Here is a tiny trained network, its code and every weight. The questions are about switching its units off for an input and a class, where a switched-off unit gives its printed mean instead of its output.

import numpy as np


def w(rows, s, z=0):
    codes = np.array(rows[::2]) - 128.0
    scale = np.full(codes.shape[1], s)
    scale[-1] = z or s
    return codes * scale


def f(y):
    return y / 2 * (1 + np.tanh(0.7978845608 * (y + 0.044715 * y**3)))


def log_softmax(a):
    a = a - a.max(-1, keepdims=True)
    return a - np.log(np.exp(a).sum(-1, keepdims=True))


def net(x, mask):
    res = np.array(x, float).reshape(1, 2) / 4 @ E
    y = f(res @ A[0][:, :-1].T + A[0][:, -1])
    res = res + np.where(mask, y, B[0][:, -1]) @ B[0][:, :-1]
    return log_softmax(res[-1] @ U[:, :-1].T + U[:, -1])


A, B = {}, {}
E = w([
[234,127,104,2,86,232],'x0',
[55,88,33,39,223,87],'x1',
],0.0058)
A[0] = w([
[149,123,145,163,128,140,223],'n1',
[208,128,122,90,117,157,149],'n2',
[107,114,132,147,143,110,145],'n3',
[124,137,127,128,156,130,69],'n4',
[179,118,132,130,134,148,243],'n5',
[84,128,113,96,158,136,159],'n6',
[154,134,143,110,120,137,195],'n7',
[179,120,138,126,96,146,128],'n8',
[125,113,123,132,133,131,19],'n9',
[235,128,124,58,112,185,126],'n10',
[142,102,121,159,125,141,214],'n11',
[53,137,124,170,150,113,127],'n12',
[157,136,133,120,127,116,248],'n13',
[126,129,115,114,133,125,120],'n14',
[135,130,140,150,131,128,117],'n15',
[125,120,134,141,125,130,79],'n16',
[33,119,122,150,141,92,213],'n17',
[70,120,96,21,175,117,164],'n18',
[101,130,128,94,134,116,172],'n19',
[143,135,138,166,121,127,115],'n20',
[95,127,119,153,147,106,112],'n21',
[138,126,145,177,105,130,124],'n22',
[110,123,109,115,122,125,154],'n23',
[76,136,136,139,141,96,149],'n24',
[108,124,119,110,139,118,126],'n25',
[190,131,167,216,98,139,132],'n26',
[2,127,111,146,161,63,250],'n27',
[117,126,125,134,111,93,78],'n28',
[146,120,153,146,120,119,202],'n29',
[70,116,124,176,156,104,128],'n30',
[121,138,128,125,127,107,96],'n31',
[124,126,139,151,110,130,118],'n32',
[114,141,128,139,111,132,102],'n33',
[155,130,139,178,123,125,161],'n34',
[147,147,121,113,135,128,252],'n35',
[140,123,127,129,116,119,226],'n36',
[137,122,124,136,131,141,239],'n37',
[108,125,91,108,156,107,114],'n38',
[91,130,113,102,135,129,115],'n39',
],0.014,0.0024)
B[0] = w([
[137,121,155,154,98,172,152],'n1',
[123,77,182,84,99,91,189],'n2',
[121,104,160,135,146,135,148],'n3',
[120,155,108,129,139,107,126],'n4',
[133,95,161,101,99,162,160],'n5',
[114,125,65,145,149,119,160],'n6',
[125,116,146,106,109,142,149],'n7',
[89,235,113,65,113,133,159],'n8',
[116,168,103,131,128,104,119],'n9',
[95,53,203,83,43,53,228],'n10',
[136,98,161,148,117,160,141],'n11',
[115,120,195,135,159,62,185],'n12',
[130,91,147,127,110,159,147],'n13',
[121,125,108,132,125,127,132],'n14',
[141,136,148,151,127,129,132],'n15',
[129,150,131,135,129,118,125],'n16',
[94,120,204,117,212,132,205],'n17',
[182,103,6,165,150,166,215],'n18',
[120,98,103,139,144,129,145],'n19',
[144,160,124,149,117,124,141],'n20',
[110,158,142,124,162,104,156],'n21',
[159,164,121,149,115,128,152],'n22',
[126,104,114,135,141,131,137],'n23',
[106,124,163,127,162,118,167],'n24',
[110,126,98,147,138,119,139],'n25',
[176,243,66,172,99,134,193],'n26',
[64,157,209,116,253,162,244],'n27',
[125,141,140,137,138,109,131],'n28',
[136,118,154,155,107,166,146],'n29',
[120,114,198,133,157,62,185],'n30',
[122,134,129,132,134,123,128],'n31',
[145,141,143,151,127,129,135],'n32',
[133,143,138,142,128,124,128],'n33',
[152,137,146,164,108,156,152],'n34',
[131,60,144,132,119,162,149],'n35',
[136,87,155,139,122,160,141],'n36',
[140,82,154,135,124,158,143],'n37',
[106,183,51,141,146,97,157],'n38',
[119,144,84,138,143,114,142],'n39',
],0.044,0.011)
U = w([
[44,76,231,26,91,83,254],'0',
[207,67,41,132,101,83,74],'1',
[245,206,140,158,57,189,170],'2',
[124,134,38,185,222,194,192],'3',
[134,191,94,133,140,1,15],'4',
[42,184,236,173,236,63,51],'5',
],0.0056,0.0013)

Each question gives the input, the list of numbers given to net, and the class t.
The units are the neurons (one row each of A and B). Each row of codes is followed by its name. A weight is (code - 128) times the scale printed after its matrix; where a second scale follows, it is the last column's (A, B and U).
mask holds one flag per neuron, in row order. A switched-off neuron (its flag False) gives its mean, the last column of its row in B, instead of its output. The means were averaged over made-up inputs and are rounded, as every weight is.
A unit's drop is (log p(t) with every unit on - log p(t) with that unit switched off) / (log p(t) with every unit on - log p(t) with every unit switched off).
The circuit of an input: a set's keep is (log p(t) with only the set's units on - log p(t) with every unit switched off) / (log p(t) with every unit on - log p(t) with every unit switched off). Starting from the 12 units with the biggest drops (on a tie, the unit counted first), units are removed one at a time, each time the one whose removal leaves the highest keep (on an exact tie, the one counted first), for as long as the keep stays at least 0.8.
circuit, biggest first: the units of the circuit, biggest drop first
top k neurons: the k neurons with the biggest drops, biggest first
drop when u is switched off: that unit's drop, to one decimal
input [2,-6], class 2: top neuron -> n26
input [-1,5], class 3: circuit, biggest first -> n18, n10
input [5,4], class 1: circuit, biggest first -> n18, n27
input [-4,-5], class 2: circuit, biggest first -> n26, n27
input [-1,8], class 3: top 2 neurons -> n18, n10
input [8,5], class 0: top 2 neurons -> n10, n2
input [-1,6], class 3: top 2 neurons -> n18, n10
input [3,-4], class 0: top 2 neurons -> n10, n18
input [4,3], class 1: top 2 neurons -> n27, n18
input [1,1], class 1: top 3 neurons -> n27, n10, n17
input [-6,-7], class 2: drop when n22 is switched off -> 0.1
input [2,2], class 1: drop when n27 is switched off -> 0.2
input [7,6], class 1: drop when n18 is switched off -> 0.6
input [0,8], class 3: circuit, biggest first -> n18
